Each row has a name. Each piece below is followed by the name of the row it came from, unless a question asks for something else. Each question is about the rows just above it. Places in a row count from 1.

 36  24  52   1  35  25 -73 -21 -32  -9 -17  35 -10   0 -17 -20 -15  41   7 -44  42 -10  -9  36   8 -46  65   2  <40>
 23  15  19 -13  43  -8 -48  24  -9  25 -37  34   5 -33 -47  33  28  45 -37 -47   9 -55  28  45  18  -6   6  25  <9>
 12  -4  16  -4 -19   8  -7  12  -5  11 -18  16   2 -14 -22  19  14  18 -17 -21   2 -25  12  23   7  -3   3  12  <110>
   5   -8   17    4    6   26  -49  -45   -9  -24    0   26   18   10  -45 -106  -37   48   35   -5   26   12  -24    7    2   -5   52   -5  <198>
  4 -15   5  -6  27   6 -59 -16   3   1 -28  45  36 -23 -98  36   7  46 -40 -23  12 -35   5  27  19  22  24  18  <43>
 12   7  12  -4  16  -2 -19   8  -7   7 -11  11  -3 -11  -9  18   8  11 -13 -20   5 -16   8  17   6  -7   5   7  <90>
-13  -4 -36 -19  11 -43  35  63  27  46 -25  -2   7 -42 -22  96  62  -9 -59  -9 -44 -57  49  11  14  45 -79  27  <117>
-26 -19 -48 -13   2 -38  36  45  34  34 -20   0  26 -36 -49  36  46   7 -40   5 -44 -48  38   3  13  60 -73  25  <13>
-13 -13 -19  -5   2 -13   6   8  14   9  -7   6  18 -14 -35 -14  12  17  -8   3 -15 -18  10   2   6  32 -22  10  <78>
How many entries does  36  24  52   1  35  25 -73 -21 -32  -9 -17  35 -10   0 -17 have?
15
The next 2 entries after  36  46   7 -40:
  5 -44
What are the next 2 entries after  12  -4  16  -2 -19   8  -7?
  7 -11
Row and place where -25  12 starts:
<110>, 22
Number of entries in  23  15  19 -13  43  -8 -48  24  -9  25 -37  34   5 -33 -47  33  28  45 -37 -47   9 -55  28:
23

-63   9 -38 -98 -> <40>
-40 -43 -44  10 -> <90>
 10 -23   1  57 -> <170>
91 45 11 40 -> <13>
 47 -39 -46  62 -> <9>
 72  45 -39   3 -> <78>
  8 -51 -45  37 -> <52>
-12 -46 -39  16 -> <110>
-63   9  76   9 -> <198>
 11 -12  -9  54 -> <117>
 82  -2 -24  80 -> <43>
Row and place where -44  10 starts:
<90>, 3
The row with  10 -23   1  57 is
<170>
q: -63   9  76   9
<198>
Shared by <110> and <78>:
-39
Where do  72  45 -39   3 appear?
<78>
Shared by <13> and <117>:
11

  6  -4 -14 -45 -27 -15 -15 -41  67   9 -14 -17  25  67 -61 -10   9  71 -58  40 -31  71  87  29  34  36  10   6  19  60  -1   1   6  54 -58  57  39 : <198>
 60  34 -12 -29 -53 -16   5   4  48 -19  33  -7  32 -18 -53 -33   1  30   7   9  24  80  76  16  42  36 -40   1  16  62  28  21  13  10 -42  27 -16 : <43>
  31   62  -71  -16  -16   50   27   32   74    4  -22  -35   55  -27 -102  -13   91   11  -60   11   16   95   37   38   19   85  -63   39   39   33   32    2   42  -27  -12   93  -54 : <117>
 16 -19  31 -44 -44  -8 -16  37   5  -5 -10  21  37  62 -16   8  -4  33 -67  12  -4  49  47  67  31  49  71 -44 -45  82  53  -1  10  16 -78  50  62 : <170>
 54  81  12 -30 -27   9   6  27  42  16 -13  12  43  20 -38 -19  21  43 -28  -4   1  45  55  33  58  63 -26  16 -13  60  32   8   0  26 -21  52 -27 : <90>
 31  22  -4 -32 -56 -25  -3  12  27  11  -3  -7  23   9 -24 -11  30  49 -16  35  15  66  54  22   8  71   1 -15  27  89  10  37 -12 -14 -95  40  40 : <7>
 17  31  14 -39 -63 -26   2 -28  41   1  30 -11  25 -25 -55   5  29  37 -24   5 -12  91  50   5  37  24 -38   3 -12  92  -5  19  -1  29 -69  18   7 : <78>
 80  13  65 -58 -18  28 -13  32   4   5  27  20  31  45 -32   8 -41   6 -49   0  14  78  59  41  19  14   6 -32 -66  62  57 -12   9  -1 -43  38 -24 : <110>
  4   5  27  20  31  44  15  17  37 -10  29 -22  32 -40 -66 -13  27   8 -12  14  42 103  50  15  -8  50 -50  -2  29  66  23  22  14 -43 -58  42 -21 : <13>
Count the entries of   4   5  27  20  31  44  15  17  37 -10  29 -22  32 -40 -66 -13  27   8 -12  14  42 103  50  15  -8  50 -50  -2  29  66  23:
31
q:  54  81  12 -30 -27   9   6  27  42  16 -13  12  43  20 -38 -19  21  43 -28  -4   1  45  55  33  58  63 -26  16 -13  60  32   8   0  26 -21  52 -27
<90>
What are the next 2 entries after -12  91  50   5  37  24 -38?
  3 -12
The next 2 entries after  4  5 27 20 31 45:
-32   8
What are the next 2 entries after  29  37 -24   5 -12  91  50?
 5 37

105 -20 -26  98 -81 100 -20 -55  56 -26  -2  80  59 -25 : <110>
 21 -23 -72  -8  -4  -6 -69 -15  11 -72 -55  -5  39 -86 : <170>
-81 -25   0 -20  98 105 -21 -72 -15  11  -2  80  59 -25 : <7>
What are the next 2 entries after -72  -8  -4  -6 -69 -15  11 -72?
-55  -5
Count the entries of -81 -25   0 -20  98 105 -21 -72 -15  11  -2  80  59 -25:
14
The row with  21 -23 -72  -8  -4  -6 -69 -15  11 -72 -55  -5  39 -86 is
<170>
Where does 105 -20 -26  98 -81 100 -20 start? Give its row and place.
<110>, 1
The one value in <110> and <170>:
-55
The next 2 entries after -26  98 -81 100 -20 -55  56 -26:
-2 80

-23   4  68  82  74 -15  -9 -36  34  64  32 -27  56 -81  73 -73  11  -7  63 -14   5 -23  38  35  26  80 -31 -25  24 -19 -56 -76  16  39  83 -37  43  68  -1  12  53  -9  <78>
 38  13 -38  31  56 -15 -67  52  56 -60  77  14 -33  11 -60  14  82 -52  34   1  10 -39 -35 -48 -68 -42  75  32 -45 -47  74  20 -68 -55 -33  54 -60  11 -22  52 -32  37  <90>
-70  60  26  30 -84 -55  65  27  48  64 -23 -52  69 -38  35  19 -42  66 -14  75 -70 -54  72 -64 -39  43 -38  24 -28 -31 -28  27 -68 -16  -9  36 -64  75  42 -24  16  21  <7>
-78  52  40  44 -64  24 -20 -46  78 -63  19 -17  36 -14 -14  20  69  64  -7  60  32  33 -34 -46  13  66 -76 -17  47 -15  14  49 -44  20  76 -42  68  32  37 -83 -64   8  <117>
 59  65  51  54   9  42  59 -33  57  -6  48  52  74  45  54 -60  51  59 -84  23  68  61 -36  33 -81 -79  66  -4 -76  42 -17  31  64   9  51 -42  51 -29 -59  -2 -15  44  <40>
 66 -76 -15  47 -43 -44  14 -42  -3 -68  29 -73  60  -4  39  80 -51 -67   9 -79  31 -45  83  68 -67  66 -45  -3  25  64  59   8 -30 -69 -22 -12 -71  56 -52 -41  20  78  <52>
Where does  51 -42  51 -29 start? Give its row and place.
<40>, 35
The next 2 entries after  66 -76 -17  47:
-15  14
Row and place where -84  23 starts:
<40>, 19
 42 -24  16  21 begins in row and place
<7>, 39
-78  52  40  44 -64  24 -20 -46  78 -63  19 -17  36 -14 -14  20  69  64  -7  60  32  33 -34 -46  13  66 -76 -17  47 -15  14  49 -44  20  76 -42  68  32  37 -83 -64   8 is in which row?
<117>
 59  65  51  54   9  42  59 -33  57  -6  48  52  74  45  54 -60  51  59 -84  23  68  61 -36  33 -81 -79  66  -4 -76  42 -17  31  64   9  51 -42  51 -29 -59  -2 -15  44 is in which row?
<40>

